Below are the code and all the weights of a small trained network. Each question names an input and a target symbol and asks about switching units off, where a switched-off unit gives its printed mean instead of its output.

import numpy as np


def w(rows, s, z=0):
    codes = np.array(rows[::2]) - 128.0
    scale = np.full(codes.shape[1], s)
    scale[-1] = z or s
    return codes * scale


def norm(h):
    return h / np.sqrt((h * h).mean(-1, keepdims=True) + 1e-5)


def f(y):
    return y / 2 * (1 + np.tanh(0.7978845608 * (y + 0.044715 * y**3)))


def softmax(a):
    e = np.exp(a - a.max(-1, keepdims=True))
    return e / e.sum(-1, keepdims=True)


def log_softmax(a):
    a = a - a.max(-1, keepdims=True)
    return a - np.log(np.exp(a).sum(-1, keepdims=True))


def net(x, mask):
    ids = ['ΓΛΦΨβθξ'.index(c) for c in x.split()]
    T = len(ids)
    res = E[ids] + P[:T]
    u = 0
    for l in range(2):
        r = norm(res)
        for j in range(2):
            rows = slice(2 * j, 2 * j + 2)
            q, k, v = (r @ M[l][rows].T for M in (Q, K, V))
            z = softmax(np.where(np.tri(T) > 0, q @ k.T / 2**0.5, -1e9)) @ v
            o = O[l][rows]
            res = res + np.where(mask[u + j], z, o[:, -1]) @ o[:, :-1]
        u += 2
        y = f(norm(res) @ A[l][:, :-1].T + A[l][:, -1])
        res = res + np.where(mask[u : u + 8], y, B[l][:, -1]) @ B[l][:, :-1]
        u += 8
    return log_softmax(norm(res)[-1] @ U[:, :-1].T + U[:, -1])


Q, K, V, O, A, B = {}, {}, {}, {}, {}, {}
E = w([
[164,202,133,95,69,162,173,156,212],'Γ',
[82,122,3,165,122,118,51,105,111],'Λ',
[172,184,183,170,123,173,155,38,141],'Φ',
[183,184,133,111,154,139,188,64,113],'Ψ',
[58,128,195,160,111,20,135,154,82],'β',
[40,120,191,55,189,140,68,100,135],'θ',
[201,112,157,123,128,85,25,180,68],'ξ',
],0.0027)
P = w([
[135,254,150,133,153,207,141,162,71],'0',
[134,219,139,142,134,174,148,141,79],'1',
[129,202,133,141,135,141,115,129,101],'2',
[137,184,136,136,124,127,116,114,118],'3',
[135,168,132,129,126,111,97,120,123],'4',
[133,150,138,136,128,104,107,123,135],'5',
[132,133,133,122,115,105,122,112,141],'6',
[133,114,116,137,123,100,116,113,145],'7',
[130,99,129,133,119,102,119,114,148],'8',
[138,80,132,139,118,110,123,100,157],'9',
[137,57,131,115,112,123,133,105,155],'10',
[138,36,129,128,109,120,145,117,147],'11',
[142,7,126,116,113,119,155,116,160],'12',
[137,41,132,127,112,114,108,113,165],'13',
],0.0026)
Q[0] = w([
[254,174,189,101,36,151,184,37,242],'L0H1',
[244,149,193,102,49,145,189,36,240],'L0H1',
[133,153,129,128,132,155,152,133,113],'L0H2',
[102,138,122,137,154,103,104,153,103],'L0H2',
],0.0077)
K[0] = w([
[117,12,125,129,125,113,120,128,137],'L0H1',
[116,2,125,128,126,118,121,133,142],'L0H1',
[108,135,121,128,126,139,111,167,124],'L0H2',
[118,109,124,145,145,93,105,101,119],'L0H2',
],0.0085)
V[0] = w([
[145,133,185,120,117,95,144,169,124],'L0H1',
[201,125,113,156,113,126,94,144,104],'L0H1',
[148,161,120,86,48,148,160,202,254],'L0H2',
[106,96,135,161,192,109,105,78,36],'L0H2',
],0.0033)
O[0] = w([
[166,129,217,115,117,78,168,164,132,132],'L0H1',
[212,101,94,172,121,143,98,194,87,153],'L0H1',
[95,38,95,190,195,2,82,156,253,4],'L0H2',
[166,199,154,61,67,235,167,89,38,210],'L0H2',
],0.0024,0.0022)
A[0] = w([
[127,81,125,129,140,157,149,145,120,108],'L0N1',
[129,134,129,127,121,127,128,123,131,126],'L0N2',
[128,137,130,129,122,126,125,126,130,126],'L0N3',
[235,104,129,201,121,111,98,228,97,58],'L0N4',
[137,83,115,122,150,121,144,128,136,133],'L0N5',
[145,196,153,62,58,255,154,114,28,4],'L0N6',
[126,141,131,132,113,132,125,126,132,118],'L0N7',
[152,71,123,131,120,177,169,113,130,70],'L0N8',
],0.0028,0.0022)
B[0] = w([
[132,190,122,116,94,106,96,110,145,106],'L0N1',
[128,126,129,130,138,134,133,134,124,131],'L0N2',
[132,117,129,129,138,137,139,129,124,131],'L0N3',
[200,96,169,41,144,152,65,101,112,113],'L0N4',
[102,168,124,144,114,111,78,146,126,110],'L0N5',
[113,10,104,206,207,52,118,128,251,253],'L0N6',
[136,123,128,125,138,136,141,124,126,132],'L0N7',
[125,238,125,119,123,128,99,147,147,104],'L0N8',
],0.0022,0.0023)
Q[1] = w([
[73,60,108,160,185,19,69,168,148],'L1H1',
[67,56,106,161,188,4,59,173,152],'L1H1',
[71,121,41,128,180,253,55,134,63],'L1H2',
[122,172,205,109,86,41,218,74,204],'L1H2',
],0.0052)
K[1] = w([
[86,123,177,151,216,164,118,92,8],'L1H1',
[85,119,174,150,217,156,113,92,2],'L1H1',
[138,230,96,159,174,147,127,135,174],'L1H2',
[100,42,153,84,106,122,134,96,115],'L1H2',
],0.0061)
V[1] = w([
[141,134,121,190,176,128,125,1,52],'L1H1',
[157,15,96,155,105,57,120,31,102],'L1H1',
[120,175,153,52,225,177,59,146,190],'L1H2',
[115,104,141,95,139,148,99,29,64],'L1H2',
],0.002)
O[1] = w([
[205,68,134,170,172,94,174,161,249,255],'L1H1',
[189,253,143,144,180,129,174,116,202,82],'L1H1',
[172,72,138,49,126,180,114,69,196,84],'L1H2',
[71,107,141,122,198,96,30,224,116,187],'L1H2',
],0.0023,0.0018)
A[1] = w([
[54,141,164,124,96,71,163,154,74,35],'L1N1',
[135,109,116,114,167,158,119,127,140,109],'L1N2',
[58,106,1,141,109,146,87,114,109,76],'L1N3',
[139,124,142,113,118,133,107,106,70,111],'L1N4',
[170,130,101,115,127,115,153,168,165,88],'L1N5',
[127,138,117,74,99,133,113,153,97,116],'L1N6',
[37,108,156,49,147,141,105,96,143,2],'L1N7',
[166,133,81,97,218,91,187,134,133,20],'L1N8',
],0.007,0.0033)
B[1] = w([
[52,177,208,174,56,24,181,131,97,183],'L1N1',
[103,146,148,143,51,93,127,132,115,132],'L1N2',
[70,104,4,211,67,156,84,100,124,253],'L1N3',
[109,91,108,87,123,103,105,232,166,148],'L1N4',
[59,159,106,86,153,144,144,161,92,121],'L1N5',
[168,68,158,179,159,109,108,116,98,131],'L1N6',
[36,118,162,74,236,152,105,76,118,133],'L1N7',
[154,140,40,28,91,66,141,78,31,118],'L1N8',
],0.0036,0.0061)
U = w([
[91,203,83,51,133,158,185,243,250,5],'Γ',
[65,81,4,214,74,165,69,106,130,203],'Λ',
[231,160,199,233,170,183,187,28,208,4],'Φ',
[205,180,57,13,131,82,190,47,36,100],'Ψ',
[51,157,231,173,50,21,187,166,88,192],'β',
[15,96,196,53,250,169,87,48,126,183],'θ',
[240,54,172,84,133,124,28,248,80,136],'ξ',
],0.0035,0.0012)

Each question gives the input, a string of symbols that net reads in full, and the target symbol t.
The units are the heads (2 rows each of Q, K, V and O) and the neurons (one row each of A and B). Each row of codes is followed by its name. A weight is (code - 128) times the scale printed after its matrix; where a second scale follows, it is the last column's (O, A, B and U).
mask holds one flag per unit, layer by layer, with each layer's heads first. A switched-off unit (its flag False) gives its mean, the last column of its rows in O or B, instead of its output. The means were averaged over made-up inputs and are rounded, as every weight is.
A unit's drop is (log p(t) with every unit on - log p(t) with that unit switched off) / (log p(t) with every unit on - log p(t) with every unit switched off).
The circuit of an input: a set's keep is (log p(t) with only the set's units on - log p(t) with every unit switched off) / (log p(t) with every unit on - log p(t) with every unit switched off). Starting from the 12 units with the biggest drops (on a tie, the unit counted first), units are removed one at a time, each time the one whose removal leaves the highest keep (on an exact tie, the one counted first), for as long as the keep stays at least 0.8.
circuit, biggest first: the units of the circuit, biggest drop first
unit that matters most: the unit with the biggest drop
top k neurons: the k neurons with the biggest drops, biggest first
top k neurons in layer l: the k neurons of layer l with the biggest drops, biggest first
heads that matter: for each layer, one digit per head in row order, 1 if its drop is at least 0.15 and else 0, layers parted by /
drop when u is switched off: that unit's drop, to one decimal
input β Λ β Λ β Γ, target β: top 2 neurons in layer 1 => L1N3, L1N1
input ξ β Λ ξ Λ Λ ξ Ψ, target Ψ: heads that matter => 00 / 00
input Λ ξ ξ Φ β Λ β Φ, target Φ: circuit, biggest first => L1N3, L1N1
input β Ψ θ Λ Λ Λ Λ β β Λ θ β ξ Φ, target Φ: circuit, biggest first => L1N3, L1H1
input Γ ξ θ Ψ, target θ: top 3 neurons => L0N6, L1N3, L1N7
input Γ θ θ Ψ Λ θ β Γ, target Γ: top 3 neurons in layer 1 => L1N3, L1N1, L1N5
input Γ Φ Φ ξ Λ Λ θ β Λ β Φ, target β: top 4 neurons => L0N6, L1N3, L0N4, L1N4
input Φ Λ Ψ ξ θ Λ Ψ Φ Λ Λ ξ Γ, target ξ: top 3 neurons in layer 1 => L1N3, L1N6, L1N1
input β Λ Λ θ Λ Ψ Ψ β β β Λ θ Φ Γ, target θ: top 3 neurons => L0N6, L1N7, L1N3
input ξ ξ Λ Ψ Γ Λ θ β β β Ψ, target β: heads that matter => 10 / 11
input ξ Λ β Φ β β Ψ Ψ, target Ψ: top 3 neurons in layer 1 => L1N8, L1N3, L1N1
input Γ Λ ξ Ψ, target ξ: top 3 neurons => L0N6, L1N3, L1N4
input Λ Λ θ Ψ θ Λ Ψ Γ Λ ξ Ψ θ Ψ, target θ: unit that matters most => L0N6
input Λ Ψ θ Ψ β β Φ Λ Λ Φ β Λ ξ Γ, target ξ: heads that matter => 10 / 10
input β Λ Λ Ψ θ β θ ξ Λ Γ β Φ, target β: heads that matter => 11 / 11
input β Λ ξ, target ξ: top 3 neurons => L1N3, L1N1, L1N4
input ξ Φ Λ Φ ξ β Λ Γ ξ Φ, target ξ: top 4 neurons => L0N6, L1N3, L1N4, L1N1
input Λ Λ Φ θ Λ θ ξ β Λ Φ β θ, target θ: top 2 neurons => L1N7, L1N3
input β Λ β Λ ξ Γ Ψ, target ξ: heads that matter => 10 / 10
input θ Λ θ Γ, target θ: heads that matter => 00 / 11
input β Λ Λ Λ ξ, target ξ: drop when L1N3 is switched off => 0.4
input ξ β Γ ξ Λ Φ Λ β ξ Φ θ θ Φ, target θ: drop when L0N6 is switched off => 0.5
input Φ Φ Γ Λ Λ Λ θ β θ β θ Φ Φ, target θ: drop when L1H1 is switched off => 0.5
input Λ Λ Λ ξ Λ β Λ Φ β Γ Ψ, target β: drop when L1H1 is switched off => 1.0
